Here is a tiny trained network, its code and every weight. The questions are about switching its units off for an input and a target symbol, where a switched-off unit gives its printed mean instead of its output.

import numpy as np


def w(rows, s, z=0):
    codes = np.array(rows[::2]) - 128.0
    scale = np.full(codes.shape[1], s)
    scale[-1] = z or s
    return codes * scale


def norm(h):
    return h / np.sqrt((h * h).mean(-1, keepdims=True) + 1e-5)


def f(y):
    return y / 2 * (1 + np.tanh(0.7978845608 * (y + 0.044715 * y**3)))


def softmax(a):
    e = np.exp(a - a.max(-1, keepdims=True))
    return e / e.sum(-1, keepdims=True)


def log_softmax(a):
    a = a - a.max(-1, keepdims=True)
    return a - np.log(np.exp(a).sum(-1, keepdims=True))


def net(x, mask):
    ids = ['ΛΦΨβζηπσ'.index(c) for c in x.split()]
    T = len(ids)
    res = E[ids] + P[:T]
    u = 0
    for l in range(2):
        q, k, v = (norm(res) @ M[l].T for M in (Q, K, V))
        z = softmax(np.where(np.tri(T) > 0, q @ k.T / 4**0.5, -1e9)) @ v
        res = res + np.where(mask[u], z, O[l][:, -1]) @ O[l][:, :-1]
        u += 1
        y = f(norm(res) @ A[l][:, :-1].T + A[l][:, -1])
        res = res + np.where(mask[u : u + 4], y, B[l][:, -1]) @ B[l][:, :-1]
        u += 4
    return log_softmax(norm(res)[-1] @ U[:, :-1].T + U[:, -1])


Q, K, V, O, A, B = {}, {}, {}, {}, {}, {}
E = w([
[81,67,114,148,174,49,145,112,128],'Λ',
[161,154,102,86,54,175,123,69,154],'Φ',
[161,148,115,103,64,150,116,100,179],'Ψ',
[143,170,150,151,118,131,230,173,140],'β',
[66,105,76,107,139,95,159,105,114],'ζ',
[133,2,204,33,122,194,104,68,180],'η',
[147,113,200,136,79,183,155,71,51],'π',
[118,133,225,58,104,102,103,137,110],'σ',
],0.018)
P = w([
[187,118,140,187,106,182,52,198,167],'0',
[166,61,121,5,136,175,176,83,154],'1',
[155,95,146,154,148,124,56,148,150],'2',
[66,118,116,167,60,132,105,189,131],'3',
[125,59,149,62,131,103,180,87,158],'4',
[135,121,139,159,147,109,65,142,140],'5',
[47,137,154,160,90,148,122,161,160],'6',
[121,90,142,91,127,72,186,91,142],'7',
[135,155,135,164,142,108,77,135,135],'8',
[49,173,150,137,103,159,146,150,146],'9',
[131,136,137,114,110,50,193,79,143],'10',
[135,203,131,162,149,107,95,122,139],'11',
[66,214,139,120,100,171,171,142,141],'12',
],0.016)
Q[0] = w([
[153,77,140,148,65,62,101,154,67],'0.h1',
[25,119,117,142,53,201,124,139,153],'0.h1',
[140,91,138,102,38,76,255,82,162],'0.h1',
[178,117,71,173,209,186,63,147,69],'0.h1',
],0.0093)
K[0] = w([
[76,84,173,70,154,164,105,121,86],'0.h1',
[98,138,125,126,139,68,94,8,129],'0.h1',
[101,211,253,145,147,114,190,95,30],'0.h1',
[134,16,71,160,150,189,87,138,135],'0.h1',
],0.013)
V[0] = w([
[157,151,253,114,85,123,126,110,78],'0.h1',
[60,101,138,97,175,65,33,91,116],'0.h1',
[124,51,126,227,128,193,132,25,29],'0.h1',
[74,97,41,94,142,129,36,59,173],'0.h1',
],0.0066)
O[0] = w([
[135,103,139,134,62,106,59,155,15,253],'0.h1',
[191,162,133,5,50,217,95,116,112,102],'0.h1',
[94,191,146,193,202,169,135,2,78,118],'0.h1',
[73,161,179,142,204,78,130,126,185,93],'0.h1',
],0.0086,0.0049)
A[0] = w([
[216,119,119,70,120,72,150,59,25,3],'0.n1',
[169,96,140,181,91,170,79,196,94,109],'0.n2',
[185,129,137,99,93,71,74,192,203,98],'0.n3',
[155,48,193,1,184,149,152,81,148,163],'0.n4',
],0.0084,0.0057)
B[0] = w([
[128,85,104,193,137,71,2,58,197,161],'0.n1',
[1,183,118,64,205,146,119,163,103,175],'0.n2',
[188,182,203,109,212,94,165,98,94,200],'0.n3',
[91,201,66,161,72,67,128,128,80,254],'0.n4',
],0.0084,0.0068)
Q[1] = w([
[225,172,114,93,119,59,195,99,200],'1.h1',
[90,19,165,16,38,49,216,187,168],'1.h1',
[3,217,172,51,133,111,72,156,61],'1.h1',
[82,115,79,163,178,132,179,167,139],'1.h1',
],0.007)
K[1] = w([
[149,159,60,62,114,67,151,159,157],'1.h1',
[94,114,172,65,75,65,211,242,73],'1.h1',
[89,133,169,63,52,88,86,2,108],'1.h1',
[50,107,92,123,161,91,165,129,181],'1.h1',
],0.0077)
V[1] = w([
[112,148,99,150,121,171,203,160,84],'1.h1',
[60,52,97,19,225,103,113,75,167],'1.h1',
[210,219,135,137,200,110,183,52,112],'1.h1',
[254,90,59,128,119,136,114,133,186],'1.h1',
],0.0065)
O[1] = w([
[100,182,172,93,251,177,176,203,139,78],'1.h1',
[9,122,116,63,242,37,192,163,97,107],'1.h1',
[107,74,209,157,112,174,118,202,1,96],'1.h1',
[127,37,97,85,139,117,50,22,145,1],'1.h1',
],0.0075,0.0045)
A[1] = w([
[238,126,214,76,168,112,104,58,10,4],'1.n1',
[97,159,96,170,151,229,184,195,207,115],'1.n2',
[150,68,152,144,51,163,255,70,175,252],'1.n3',
[161,162,183,34,209,167,123,98,196,127],'1.n4',
],0.0081,0.0032)
B[1] = w([
[178,155,52,134,119,194,117,37,172,255],'1.n1',
[139,101,103,68,79,27,131,15,126,189],'1.n2',
[148,122,196,194,246,177,53,147,199,248],'1.n3',
[155,72,49,91,192,175,149,106,207,144],'1.n4',
],0.012,0.0043)
U = w([
[82,160,146,188,137,191,173,167,73,171],'Λ',
[52,204,88,166,98,136,125,161,228,39],'Φ',
[169,204,200,108,176,74,95,130,111,11],'Ψ',
[159,87,150,161,188,104,69,228,159,201],'β',
[141,97,114,55,115,169,163,254,68,253],'ζ',
[108,76,131,66,143,151,192,84,160,150],'η',
[140,66,103,167,136,105,101,40,88,65],'π',
[196,57,142,101,28,48,118,129,151,84],'σ',
],0.0077,0.0053)

Each question gives the input, a string of symbols that net reads in full, and the target symbol t.
The units are the heads (4 rows each of Q, K, V and O) and the neurons (one row each of A and B). Each row of codes is followed by its name. A weight is (code - 128) times the scale printed after its matrix; where a second scale follows, it is the last column's (O, A, B and U).
mask holds one flag per unit, layer by layer, with each layer's heads first. A switched-off unit (its flag False) gives its mean, the last column of its rows in O or B, instead of its output. The means were averaged over made-up inputs and are rounded, as every weight is.
A unit's drop is (log p(t) with every unit on - log p(t) with that unit switched off) / (log p(t) with every unit on - log p(t) with every unit switched off).
The circuit of an input: a set's keep is (log p(t) with only the set's units on - log p(t) with every unit switched off) / (log p(t) with every unit on - log p(t) with every unit switched off). Starting from all 10 units, units are removed one at a time, each time the one whose removal leaves the highest keep (on an exact tie, the one counted first), for as long as the keep stays at least 0.8.
units of the circuit, in order: the units of the circuit, biggest drop first
most important unit: the unit with the biggest drop
top k neurons: the k neurons with the biggest drops, biggest first
k most important neurons of layer l: the k neurons of layer l with the biggest drops, biggest first
drop of u: that unit's drop, to one decimal
input Ψ β π, target Λ: top 2 neurons => (0.n2; 1.n2)
input η β ζ ζ η, target β: units of the circuit, in order => (1.n3; 0.h1)
input ζ ζ Ψ Φ, target η: most important unit => 0.n4
input β ζ η Λ β Φ η Ψ, target β: units of the circuit, in order => (0.h1; 1.n3)
input Φ Φ ζ Λ Ψ Ψ η Ψ, target Ψ: 3 most important neurons of layer 1 => (1.n3; 1.n4; 1.n2)
input π Φ Ψ η, target Φ: units of the circuit, in order => (1.h1; 0.n4; 0.h1)
input Φ η η Φ Ψ, target Ψ: 2 most important neurons of layer 0 => (0.n4; 0.n3)
input σ Φ Ψ Λ ζ σ π, target ζ: units of the circuit, in order => (0.h1; 0.n2)
input Φ Λ Φ Φ Ψ β, target ζ: units of the circuit, in order => (0.n2; 0.h1; 1.n3)
input Φ Ψ η Λ ζ η Φ Φ, target Φ: top 3 neurons => (0.n4; 0.n3; 1.n2)
input π π Φ Λ η π Ψ Λ π π π ζ Ψ, target Λ: units of the circuit, in order => (0.h1; 1.h1)
input β Φ Ψ Λ β η Λ β Ψ π η Λ η, target Φ: units of the circuit, in order => (0.n4; 1.h1)
input β π β Ψ π Φ Λ Φ Ψ π β Φ Φ, target σ: units of the circuit, in order => (1.n2; 0.h1; 0.n4)
input η σ Λ σ Φ Φ η π Ψ Λ σ ζ ζ, target ζ: most important unit => 0.h1
input σ Ψ π Λ, target Λ: units of the circuit, in order => (0.h1; 0.n2; 1.h1)
input Λ Φ Ψ η Φ ζ, target Φ: 2 most important neurons of layer 0 => (0.n3; 0.n4)
input η η σ Φ η Φ Φ η Ψ, target η: top 3 neurons => (0.n3; 0.n4; 1.n4)
input β π η ζ, target Λ: 2 most important neurons of layer 1 => (1.n2; 1.n1)
input β Φ Φ Λ Φ Φ Λ Φ, target β: top 2 neurons => (1.n3; 0.n2)
input σ π Φ π σ β ζ Ψ Φ β Ψ, target β: most important unit => 1.n3
input η η σ η σ Λ β β β Φ Φ Φ β, target σ: units of the circuit, in order => (1.n2; 0.h1)
input σ ζ Ψ π π Φ Φ, target Λ: 2 most important neurons of layer 0 => (0.n1; 0.n3)
input Λ Λ Λ Λ Φ Ψ, target η: top 2 neurons => (0.n3; 1.n4)
input η Ψ Φ β σ Φ β Φ σ Φ, target ζ: drop of 0.h1 => 1.1
input Φ η σ η η, target σ: drop of 0.h1 => 0.7
input π ζ π β η ζ Ψ ζ, target β: drop of 0.n3 => 0.1
input σ η ζ Λ ζ, target σ: units of the circuit, in order => (0.h1)
